Below are the code and all the weights of a small trained network. Each question names an input and a class and asks about switching units off, where a switched-off unit gives its printed mean instead of its output.

import numpy as np


def w(rows, s, z=0):
    codes = np.array(rows[::2]) - 128.0
    scale = np.full(codes.shape[1], s)
    scale[-1] = z or s
    return codes * scale


def f(y):
    return y / 2 * (1 + np.tanh(0.7978845608 * (y + 0.044715 * y**3)))


def log_softmax(a):
    a = a - a.max(-1, keepdims=True)
    return a - np.log(np.exp(a).sum(-1, keepdims=True))


def net(x, mask):
    res = np.array(x, float).reshape(1, 4) / 4 @ E
    y = f(res @ A[0][:, :-1].T + A[0][:, -1])
    res = res + np.where(mask, y, B[0][:, -1]) @ B[0][:, :-1]
    return log_softmax(res[-1] @ U[:, :-1].T + U[:, -1])


A, B = {}, {}
E = w([
[195,141,138,111,103,131,69,97,98,184,87,177],'x0',
[96,180,140,173,141,251,110,164,125,112,172,175],'x1',
[118,153,115,155,167,98,137,118,122,126,95,126],'x2',
[144,147,133,102,110,112,108,172,169,68,122,133],'x3',
],0.016)
A[0] = w([
[167,170,112,210,125,210,96,175,169,87,116,197,2],'n0',
[42,160,108,138,142,165,183,112,81,140,195,181,115],'n1',
[172,89,66,81,107,79,98,98,68,167,120,153,52],'n2',
[132,41,131,103,93,78,190,77,124,171,107,39,102],'n3',
[162,144,130,110,126,133,49,74,36,255,106,212,82],'n4',
[119,147,128,187,133,181,167,146,71,164,165,176,108],'n5',
[173,165,126,105,104,118,98,116,141,105,89,124,98],'n6',
[141,150,129,66,101,76,118,153,143,113,116,122,108],'n7',
[212,134,161,39,156,117,98,110,86,174,63,164,108],'n8',
[70,182,155,150,122,180,114,195,140,189,117,116,173],'n9',
[160,127,71,160,161,119,134,156,125,141,124,148,95],'n10',
],0.0096,0.0078)
B[0] = w([
[98,119,75,173,17,41,172,170,134,67,94,173,207],'n0',
[208,90,132,108,134,173,129,97,62,206,87,114,204],'n1',
[179,61,157,32,165,175,79,81,144,153,82,156,191],'n2',
[89,201,98,230,60,106,180,223,80,70,141,163,228],'n3',
[40,162,80,170,56,33,213,170,139,10,174,122,249],'n4',
[188,72,157,119,166,154,78,191,147,180,99,67,200],'n5',
[144,103,136,98,184,160,108,89,179,126,92,124,162],'n6',
[129,62,107,55,119,116,86,126,139,101,101,121,175],'n7',
[164,119,191,90,254,118,106,69,110,140,80,113,221],'n8',
[202,142,110,104,147,132,150,94,69,132,180,69,206],'n9',
[122,125,108,140,120,186,89,165,117,163,97,193,128],'n10',
],0.0093,0.015)
U = w([
[96,151,95,188,123,119,188,199,89,96,178,87,216],'0',
[77,109,80,155,88,62,155,176,196,80,105,122,170],'1',
[238,80,182,106,210,188,13,2,118,228,77,72,2],'2',
],0.0078,0.0024)

Each question gives the input, the list of numbers given to net, and the class t.
The units are the neurons (one row each of A and B). Each row of codes is followed by its name. A weight is (code - 128) times the scale printed after its matrix; where a second scale follows, it is the last column's (A, B and U).
mask holds one flag per neuron, in row order. A switched-off neuron (its flag False) gives its mean, the last column of its row in B, instead of its output. The means were averaged over made-up inputs and are rounded, as every weight is.
A unit's drop is (log p(t) with every unit on - log p(t) with that unit switched off) / (log p(t) with every unit on - log p(t) with every unit switched off).
The circuit of an input: a set's keep is (log p(t) with only the set's units on - log p(t) with every unit switched off) / (log p(t) with every unit on - log p(t) with every unit switched off). Starting from all 11 units, units are removed one at a time, each time the one whose removal leaves the highest keep (on an exact tie, the one counted first), for as long as the keep stays at least 0.8.
units of the circuit, in order: the units of the circuit, biggest drop first
unit that matters most: the unit with the biggest drop
k most important neurons: the k neurons with the biggest drops, biggest first
drop of u: that unit's drop, to one decimal
input [-5,8,4,-1], class 2: unit that matters most : n1
input [5,-3,0,-5], class 1: 2 most important neurons : n4; n2
input [-4,-5,4,-1], class 0: 2 most important neurons : n3; n0
input [5,-7,-5,5], class 2: 2 most important neurons : n8; n2
input [4,-8,-1,-7], class 1: 2 most important neurons : n3; n4
input [6,8,-2,8], class 1: 2 most important neurons : n0; n3
input [-2,8,8,0], class 2: 4 most important neurons : n4; n1; n3; n5
input [-2,7,6,-1], class 2: 3 most important neurons : n4; n1; n3
input [8,3,-3,-5], class 0: 3 most important neurons : n4; n7; n9
input [8,0,-4,-1], class 1: 2 most important neurons : n4; n1
input [8,-6,7,5], class 2: 2 most important neurons : n8; n2
input [7,-7,-3,-6], class 1: 3 most important neurons : n4; n3; n2
input [1,-5,-3,8], class 2: 2 most important neurons : n4; n0
input [-2,-6,6,-5], class 0: units of the circuit, in order : n3
input [4,0,-8,6], class 2: 2 most important neurons : n3; n4
input [8,3,-4,4], class 1: drop of n4 : 3.7
input [-7,8,-5,-7], class 2: drop of n1 : 0.1
input [-2,-8,-3,-5], class 0: drop of n4 : 0.1
